Below are the code and all the weights of a small trained network. Each question names an input and a class and asks about switching units off, where a switched-off unit gives its printed mean instead of its output.

import numpy as np


def w(rows, s, z=0):
    codes = np.array(rows[::2]) - 128.0
    scale = np.full(codes.shape[1], s)
    scale[-1] = z or s
    return codes * scale


def f(y):
    return y / 2 * (1 + np.tanh(0.7978845608 * (y + 0.044715 * y**3)))


def log_softmax(a):
    a = a - a.max(-1, keepdims=True)
    return a - np.log(np.exp(a).sum(-1, keepdims=True))


def net(x, mask):
    res = np.array(x, float).reshape(1, 8) / 4 @ E
    y = f(res @ A[0][:, :-1].T + A[0][:, -1])
    res = res + np.where(mask, y, B[0][:, -1]) @ B[0][:, :-1]
    return log_softmax(res[-1] @ U[:, :-1].T + U[:, -1])


A, B = {}, {}
E = w([
[75,27,72,55,178],'x0',
[95,150,18,239,218],'x1',
[129,150,123,114,141],'x2',
[232,87,208,131,244],'x3',
[131,147,123,113,139],'x4',
[130,132,126,123,129],'x5',
[130,165,119,104,150],'x6',
[237,111,3,117,82],'x7',
],0.0071)
A[0] = w([
[180,215,193,160,42,162],'n0',
[85,120,180,172,126,93],'n1',
[111,101,98,225,181,55],'n2',
[13,160,173,127,126,133],'n3',
[171,172,155,104,191,190],'n4',
[137,83,177,104,76,98],'n5',
[79,72,138,70,177,166],'n6',
[189,76,60,89,75,125],'n7',
[198,99,16,117,50,108],'n8',
[127,156,153,159,148,84],'n9',
[199,107,151,121,205,2],'n10',
[156,182,200,115,74,143],'n11',
[12,199,48,98,2,50],'n12',
[171,124,78,119,106,97],'n13',
[86,87,89,45,152,137],'n14',
[80,141,87,177,135,31],'n15',
[134,173,53,199,238,126],'n16',
[44,140,180,117,157,88],'n17',
[39,120,189,136,140,84],'n18',
[173,127,176,11,91,69],'n19',
[99,77,108,104,134,101],'n20',
[149,225,142,231,119,107],'n21',
],0.0099,0.0045)
B[0] = w([
[90,58,39,144,171,243],'n0',
[157,144,120,142,132,152],'n1',
[63,182,161,60,45,176],'n2',
[191,171,143,174,163,195],'n3',
[127,84,159,146,145,190],'n4',
[103,190,79,43,98,172],'n5',
[98,123,81,170,177,187],'n6',
[128,198,90,133,196,205],'n7',
[166,225,161,168,149,235],'n8',
[147,105,103,143,106,136],'n9',
[254,74,244,122,130,174],'n10',
[63,127,105,134,128,209],'n11',
[216,8,245,115,142,254],'n12',
[185,191,148,162,148,162],'n13',
[76,65,52,151,195,183],'n14',
[113,116,191,52,60,147],'n15',
[27,136,169,45,49,220],'n16',
[184,215,105,169,127,174],'n17',
[162,235,118,151,126,177],'n18',
[57,147,100,66,15,211],'n19',
[131,109,100,128,144,148],'n20',
[86,69,62,190,112,196],'n21',
],0.0074,0.0092)
U = w([
[77,167,128,45,39,86],'0',
[197,61,222,122,144,108],'1',
[175,245,100,171,166,75],'2',
[122,122,93,130,135,248],'3',
[91,69,13,164,160,96],'4',
],0.012)

Each question gives the input, the list of numbers given to net, and the class t.
The units are the neurons (one row each of A and B). Each row of codes is followed by its name. A weight is (code - 128) times the scale printed after its matrix; where a second scale follows, it is the last column's (A, B and U).
mask holds one flag per neuron, in row order. A switched-off neuron (its flag False) gives its mean, the last column of its row in B, instead of its output. The means were averaged over made-up inputs and are rounded, as every weight is.
A unit's drop is (log p(t) with every unit on - log p(t) with that unit switched off) / (log p(t) with every unit on - log p(t) with every unit switched off).
The circuit of an input: a set's keep is (log p(t) with only the set's units on - log p(t) with every unit switched off) / (log p(t) with every unit on - log p(t) with every unit switched off). Starting from the 12 units with the biggest drops (on a tie, the unit counted first), units are removed one at a time, each time the one whose removal leaves the highest keep (on an exact tie, the one counted first), for as long as the keep stays at least 0.8.
units of the circuit, in order: the units of the circuit, biggest drop first
unit that matters most: the unit with the biggest drop
k most important neurons: the k neurons with the biggest drops, biggest first
drop when u is switched off: that unit's drop, to one decimal
input [-8,-2,1,7,0,-6,-8,-5], class 4: 2 most important neurons => (n0, n12)
input [6,1,-1,-6,-3,4,-6,-1], class 1: units of the circuit, in order => (n12)
input [-4,-5,-6,5,8,6,2,-5], class 3: units of the circuit, in order => (n12, n0)
input [5,5,5,-4,4,7,8,-5], class 0: 3 most important neurons => (n16, n15, n0)
input [-3,-6,5,-2,5,4,2,8], class 2: 2 most important neurons => (n8, n7)
input [6,-5,-3,4,-4,1,1,6], class 2: units of the circuit, in order => (n7, n8)
input [0,-7,-1,7,8,-8,-5,-8], class 2: units of the circuit, in order => (n18, n12)
input [-7,1,-1,5,1,-8,-5,-5], class 4: units of the circuit, in order => (n21, n0)
input [8,-5,1,4,-3,-7,1,-8], class 2: units of the circuit, in order => (n18, n17)
input [-8,8,-6,6,-7,-5,-7,-2], class 0: units of the circuit, in order => (n2, n16)
input [1,2,1,6,-7,3,8,-8], class 2: 3 most important neurons => (n12, n17, n18)
input [8,-4,1,-1,-5,-3,2,-5], class 4: 3 most important neurons => (n14, n6, n8)
input [4,3,0,5,2,7,-6,3], class 1: 4 most important neurons => (n10, n0, n19, n21)
input [-7,3,3,4,-4,0,-1,-2], class 4: unit that matters most => n21
input [-7,-6,7,-4,-3,3,-2,-8], class 2: 4 most important neurons => (n3, n18, n17, n16)
input [0,8,7,8,6,7,-8,-3], class 0: 3 most important neurons => (n16, n2, n12)
input [3,-8,5,7,6,7,2,0], class 0: 3 most important neurons => (n19, n12, n5)
input [-7,8,-2,8,5,-2,0,7], class 0: 3 most important neurons => (n16, n2, n12)
input [1,-5,-1,3,-1,0,0,-1], class 0: 2 most important neurons => (n19, n12)
input [-8,1,5,-4,6,1,-6,1], class 4: 2 most important neurons => (n0, n21)
input [5,2,-3,-5,-5,-1,1,6], class 2: 2 most important neurons => (n8, n7)
input [-1,7,-6,-8,-6,-1,5,4], class 1: 2 most important neurons => (n12, n19)
input [-6,5,0,2,4,0,-3,4], class 4: units of the circuit, in order => (n21)
input [5,1,-6,-2,-4,8,-5,7], class 2: drop when n8 is switched off => 0.4
input [4,-2,4,2,3,2,4,-8], class 2: drop when n8 is switched off => 0.0
input [-6,5,4,-7,4,-1,-4,-1], class 1: drop when n12 is switched off => 1.0
input [4,-8,-8,3,4,-8,0,1], class 0: units of the circuit, in order => (n19)
input [-7,-2,3,2,5,-6,-5,2], class 4: drop when n0 is switched off => 0.1
